In the rows, 128 means zero.
Each row is followed by its class.
[177 125 118 108 122 135 109 126 138 119 132 145 201  95 131 104 145 153
 108  78 124 140 125 143 156  90 121 110 143 131 113 144 103 121 140 162
 146 123 160 125 120]  F
[144  66 117 126  96 121 100 116 114 161 159 122 158 112 148 115 107  68
 121 159 102 111 111 189 169 152 115  70  79 173 174 170  73  93 151 130
 156 137 145 101  97]  P
[144 160 103 131 129  76 107 103 137 115 151 147 189  95 126 112 119 157
 117 184 105 112 153 169 111  85 105 152  93 115 103 146 169 109  69 101
 121 167  92 144 133]  Q
[150  68 120 129  97 108  95 123 120 170 164 123 150 110 157 117 104  67
 107 161 100 115 106 177 166 157 111  87  79 161 155 162  79  79 136 133
 152 137 139 112 102]  Q
[143  64 120 129  86 114  95 121 116 165 151 120 155 102 147 114 103  92
 110 168  92 125 111 184 172 145 111  65  74 165 150 164  72  84 136 134
 147 138 140 105  99]  S
[152 141 118 126 141 104  77 100 128  96 161 135 218  97 126  98 110 165
 104 171 130 136 147 196 125  90 121 125  97 115 123 164 132 109  68  94
 125 157  80 128 110]  F
[149  72 117 124  93 117  92 128 119 160 154 115 158 105 152 118 100  79
 109 167  96 113 106 185 161 144 113  63  72 147 150 162  77  83 133 135
 150 137 135 105  96]  M
[145  61 136 121  99 127  81 124 111 165 165 116 150 101 141 106 126  97
 101 148 116 124  98 171 171 131 125  71  83 157 148 181  40  94 139 129
 138 146 140 117 104]  B
[148  63 115 127  96 120  85 122 114 159 157 121 154 112 145 114 106  83
 111 169  99 120 106 183 172 150 115  74  76 158 146 165  76  87 131 140
 143 137 142 100 102]  F
[148 138 106 138 141  94  79  95 123 122 163 140 187 104 121 101 116 161
 114 195 113 106 142 178 110 104  81 161  85 116 147 171 177 117  64  94
 126 171  97 152 130]  Z
[146 138 111 134 139  91  74 101 122 124 152 133 186 106 125 101 116 156
 110 196 107 104 130 170 112 103  88 157  79 123 135 175 180 116  63  95
 122 174 100 159 136]  B
[153  61 111 121  83 121  91 121 105 147 159 108 172  94 153 112 113 126
 108 152 110 113  98 199 160 146 111  67  85 183 173 182  45  92 135 128
 169 130 132 103  85]  Z
[144 137 106 130 131  84  77 108 125 122 152 135 190 101 123  98 117 162
 114 200 109 106 133 172 119  95  90 150  75 130 134 174 167 115  72  92
 127 173 102 153 134]  B
[179 113 142 105 131 151  73 141 134 136 152 132 177 103 127 116 149 121
  84  78 121 145 117 137 127 103 127  98 140 117  97 134  75 114 102 165
 136 154 133 136 113]  U
[177 126 128 101 121 138 104 127 139 121 128 145 198  90 138 106 140 154
 102  82 127 152 130 144 149  90 126  96 134 132 110 139 105 124 130 172
 140 120 146 126 125]  S
[140 156 107 133 131  86  97 119 140 111 148 147 189 102 118 103 111 153
 120 184  96 115 147 176 117  91  94 150  85 110 128 154 191 115  84 107
 132 164 112 152 137]  M
[141 145 105 126 136  90  83  95 123 117 155 140 192 102 123  92 103 162
 123 197  97 116 138 180 115 104  91 153  85 126 141 161 176 115  72  98
 128 175 109 154 129]  S
[159 107 129 104 131 140  68 127 162 154 145 125 187  83 137 130 139 131
 103  68 109 152 116 129 140 115 136 115 131 100 103 136  68 115 132 159
 168 155 159 141 122]  Q
[181 110 143  99 129 158  60 138 147 135 152 130 180 100 133 115 147 113
  82  78  99 143 113 153 127 117 127 105 144 112  96 125  66 113 107 172
 136 157 152 137 115]  U
[149  61 111 123  80 123  98 107  95 150 158 105 172  99 152 111 118 133
 116 151 111 108  94 186 157 144 124  71  90 177 161 192  38  99 128 134
 159 133 126  92  89]  F
[159  35 118 124 117 113  93 121 130 152 163 119 165 110 155 123 114 107
 101 142 106 125 104 208 180 139 132  50  79 179 173 171  34  94 132 152
 164 129 130 113  93]  M
[170 128 128 105 133 137 103 132 145 120 119 141 193  99 139 112 145 145
  97  75 120 150 132 132 154  84 123 100 143 122  94 135  92 114 124 167
 141 127 154 133 128]  B
[150  71 120 128  96 118  98 121 116 163 148 123 153 111 146 111 102  72
 114 155  97 118 108 183 164 153 114  68  77 150 169 165  79  85 139 139
 148 137 144 107  97]  M
[175 113 137 101 145 155  70 128 125 130 155 136 188  82 130 109 141 136
 106  74 117 132 118 149 118 114 123 100 133 136 104 147 110 119  88 183
 146 146 134 137 104]  M
[177 114 128 103 140 144  82 120 126 133 151 142 186  83 132 105 143 152
 102  94 104 135 116 150 132 113 117 105 140 148 104 142 130 120  88 186
 146 135 131 139 113]  S
[175 111 133  99 149 165  74 111 113 127 163 132 192  85 138 111 152 138
 106  81 113 131 116 150 117 130 120 114 153 148  99 141  95 119  80 180
 128 144 136 125  98]  F
[153  67 117 130  91 115  84 132 109 156 155 112 162 112 152 121  98  86
 112 160 101 110 109 180 161 146 102  69  70 166 158 179  80  87 124 139
 150 143 139 107 101]  M
[150 138 113 132 136  90  58  91 133 110 166 146 195  92 119  91 103 173
 117 180 120 122 142 192 132 105  84 139  90 127 139 177 177 118  71 103
 133 173 111 136 126]  Z
[152  56 129 126  91 124  80 127 122 173 176 121 156 110 135 110 115  94
  98 143 115 128  97 176 180 128 122  66  84 162 155 182  46  99 151 131
 154 141 147 105 109]  U
[157 149 115 125 141 106  86  95 128  98 157 143 218  93 133  98 118 156
 103 172 124 134 150 200 119  91 118 124  99 112 125 158 130 109  68  91
 115 159  84 128 108]  F
[162 141 114 130 130 100  71 104 137  99 169 131 222  83 128 108 115 161
  95 178 124 133 145 211 129  83 107 112  88 112 138 163 126 117  78  88
 124 158  85 135 110]  Z
[156 148 117 128 122  95  79  96 131 102 158 125 224  84 127 106 110 161
  93 176 113 126 141 203 125  79 109 103  89 102 133 166 134 111  79  84
 126 161  89 136 106]  M
[143  63 117 128  77 121  95 116 101 148 161 105 167 101 150 111 118 118
 115 154 112 113  97 195 164 144 122  67  85 165 169 183  42  98 148 113
 171 133 137  97  88]  P
[149 144 116 134 141  97  83  93 129 105 166 132 203  90 128 101 113 161
 109 184 126 131 145 200 120  93 117 118  88 112 132 160 132 119  71  89
 135 163  72 136 111]  S
[144  70 112 124  94 123  93 134 108 158 149 121 153 108 146 106  96  81
 112 173 102 121 108 184 160 151 117  81  68 161 157 158  90  85 136 142
 157 123 132 102 101]  S
[147 139 121 131 143  94  68  81 120 110 153 150 189 104 127  82 106 162
 120 181 119 113 143 183 123 101  91 150  92 120 136 173 185 111  70  94
 126 171  99 144 123]  P
[173 103 134 102 137 158  68 124 125 125 157 136 199  90 141 121 143 143
  95  81  96 133 124 158 121 110 115 105 141 136  95 136 111 115  88 176
 138 148 136 145 101]  P
[138 143 107 132 148  92  78  87 122 110 168 135 197 112 116  98 109 151
 125 192 108 110 132 178 118 116  95 165  93 130 149 171 176 120  76  96
 133 175 111 145 128]  F
[153  51 120 117  85 123  95 113 107 156 155 114 170 102 155 115 111 117
 119 139 106 100 106 197 158 141 122  63  84 180 165 179  36  96 135 128
 164 135 129 104  84]  P
[172 126 123 103 123 142 104 136 140 116 130 135 198  96 129 111 139 152
 111  69 128 143 127 136 147  87 123  95 141 143 119 143  92 125 139 166
 149 131 161 128 118]  M
[150 145 121 129 136 102  63  90 117 113 171 138 193  91 119  83 113 163
 111 184 131 116 137 191 124 111  94 139  89 129 126 179 170 116  66  93
 120 168 102 127 120]  F
[147  62 123 115  81 128  98 116 101 150 141 113 168 106 158 107 109 110
 106 145 115 110 102 185 154 130 134  60  84 155 164 179  40  87 140 128
 160 124 119  97  86]  P
[136 162 101 137 130  90 108 112 143 109 146 144 191  94 126 108 119 151
 111 188  96 125 149 182 117  92  91 151  96 108 127 146 186 114  87 112
 127 152 106 140 135]  Z
[153 110 124 112 137 140  78 131 162 149 142 123 179  89 132 130 135 126
  99  79 110 153 123 126 140 110 129 126 129  95  95 127  81 110 132 161
 166 148 151 139 126]  Q
[151  71 120 126  89 120  86 127 119 161 163 126 160 111 144 108 105  71
 112 159  98 122 108 186 169 145 116  76  80 158 148 162  78  91 144 136
 150 136 148 104 103]  U
[155 139 120 122 130 106  73 100 129 103 159 126 212  98 127  94 106 155
  97 181 129 136 145 196 115  91 110 126  90 105 133 155 144 117  84  96
 123 163  81 144 113]  U
[185 106 137  99 132 144  78 149 134 137 143 132 170 101 128 114 148 127
  98  77 131 130 120 129 128  99 148 105 137 107 104 129  69 118  99 175
 139 138 129 142 116]  Q
[148 138 107 132 138  86  87 102 124 126 161 138 188 105 114 100 114 152
 120 186 111 106 137 178 113 110  86 158  76 127 156 169 185 119  83  98
 135 170 108 154 132]  M
[153  38 113 134 110 105  94 112 126 147 171 114 168 107 152 119 121 109
 110 148 107 127  99 212 191 150 130  67  83 190 171 178  33  98 140 150
 167 127 134  96  96]  F
[153  60 131 126  95 128  78 134 120 167 175 114 152 106 134 119 118  99
  92 135 122 122  95 174 174 122 127  63  75 154 154 186  49 102 144 137
 153 135 132 106 111]  M
[147  77 127 134  90 119  89 128 118 154 168 120 158 102 145 118 109  73
 114 170  98 115 102 183 169 147 113  69  79 145 147 170  72  85 137 124
 152 136 145 105  99]  Z
[148  67 120 125  73 125  92 124 107 155 159 108 174  98 159 115 114 111
 115 140 107 110  96 190 156 137 122  69  79 170 156 177  48  96 144 119
 166 128 126  95  84]  P
[159  31 112 129 113 107 105 106 126 161 163 131 163 106 162 120 127 103
 116 139 106 120 105 212 178 148 130  54  86 190 187 171  26  98 140 143
 163 134 135 101  86]  P
[145  69 126 128 102 119  82 127 113 163 148 114 151 111 150 107 102  67
 114 175 100 110  99 174 167 153 111  82  66 147 150 168  89  85 133 129
 151 131 140 117 106]  B
[146 142 123 133 137  96  66  84 118 123 164 141 188  96 125  80 108 159
 107 175 127 124 141 189 117 116  80 155  90 123 136 177 173 110  76  89
 133 173 103 138 123]  U
[157 115 121 108 133 140  73 134 159 154 149 123 183  87 140 125 135 122
 101  70 108 147 118 133 138 124 120 131 128 110 107 131  84 110 136 156
 178 148 159 138 121]  Q
[149 151 120 137 139  95  66  80 125 112 161 146 199  94 130  94 105 158
 113 182 121 115 137 180 120 104  91 140  95 114 131 179 188 110  59  93
 128 162  92 130 120]  Z
[147 135 109 133 150  98  75  81 120 132 157 142 189 114 124  99 110 146
 122 183 111 106 146 173 118 111  79 167  87 128 156 167 182 117  68  83
 125 170 101 146 129]  P
[155 154 118 126 135 103  87  94 135 101 161 130 210  89 127 102 119 163
  94 172 126 130 150 201 112  76 120 103  96  95 131 161 126 118  70  97
 119 171  71 138 109]  M
[187 124 116  98 112 126 101 135 142 116 121 157 206  94 146 103 143 156
 105  64 122 148 127 146 144  85 118 109 142 144 109 135 106 121 138 178
 140 127 159 122 121]  U
[151  66 109 127  91 124  92 120 107 152 156 113 169  98 156 120 109 123
 108 149 116 121 103 179 159 134 119  66  92 160 156 183  46  91 118 135
 162 128 117  89  92]  Z
[144 146 106 137 129  93  70  93 115 123 168 133 198 105 119  96 113 157
 118 197  98 102 130 174 122 106  82 161  84 126 132 176 188 115  66  87
 129 170 109 146 128]  F
[152 140 119 134 139  92  59  76 127 111 153 137 195  97 120  96 104 181
 109 186 123 118 141 177 118 101  86 141  91 104 129 180 177 113  55  97
 126 178  92 144 126]  Z
[149 148 121 132 135 101  60  75 119 114 159 144 189  95 122  87 111 156
 118 179 121 103 143 188 116 101  97 142  93 115 133 174 186 120  67  87
 120 174  96 137 119]  P
[178 111 129 100 114 135  91 145 139 119 126 145 194  95 132 103 136 153
 101  77 130 151 130 143 141  92 117 109 130 134  98 137  93 112 135 169
 145 134 151 128 120]  U
[177 122 122 109 116 130 112 145 145 117 124 146 188  91 134 117 145 156
 105  83 115 144 132 139 145  90 108 109 141 121 105 131 102 113 134 167
 140 132 156 139 121]  Z
[149 139 120 127 138  97  64  78 123 121 162 144 185  93 120  85 104 174
 115 190 130 121 142 182 124 105  95 130  88 125 135 177 169 120  63  94
 121 176  94 133 126]  S
[181 115 138 107 141 148  77 149 140 129 157 133 176  99 126 125 154 131
  88  85 114 137 116 141 130 105 124 100 141 110  98 137  77 113  91 170
 146 149 136 143 119]  Z
[130 159 107 133 133  98  95 103 127 106 160 135 193  96 122  99 125 156
 115 194  95 117 139 180 107 101  97 168  92 111 113 151 179 114  80 102
 122 165 105 145 129]  F
[148  60 132 126  96 122  78 127 121 171 165 130 146 111 140 115 109  97
 106 146 117 128 101 164 180 133 136  64  84 160 151 182  65  96 137 135
 149 136 135 102 113]  S
[145  52 133 114 114 128  78 132 120 166 166 121 147 110 147 117 114  99
  98 148 115 119  97 169 164 136 127  73  80 166 139 182  52  94 122 147
 148 140 132 116 115]  B
[178 127 123 103 116 129 113 152 147 115 117 145 193  98 127 117 137 162
 111  73 130 144 139 132 145  79 123  95 135 120 104 140 100 120 133 174
 148 135 153 133 130]  M
[176 123 116 102 122 134 108 139 138 117 119 150 192  94 133 106 139 161
 104  82 124 151 136 142 150  81 126 100 133 138 102 129 103 115 129 171
 142 124 148 128 122]  S
[153 109 117 107 141 150  81 128 151 140 147 128 198  89 131 127 138 136
 102  82 103 156 117 142 147 112 128 114 131 113 105 140  85 114 130 163
 167 141 159 131 119]  F
[150  62 116 125  90 121  93 130 111 156 152 123 161 108 149 120 105  81
 110 173  99 110 111 186 168 134 114  66  70 149 152 163  87  88 140 128
 148 128 136 111  99]  P
[147  74 122 122  84 115 102 107 107 164 147 109 164  91 157 107 121 105
 116 149 113 111  92 177 167 142 121  62  87 173 162 184  37  96 140 121
 155 127 130  91  92]  B
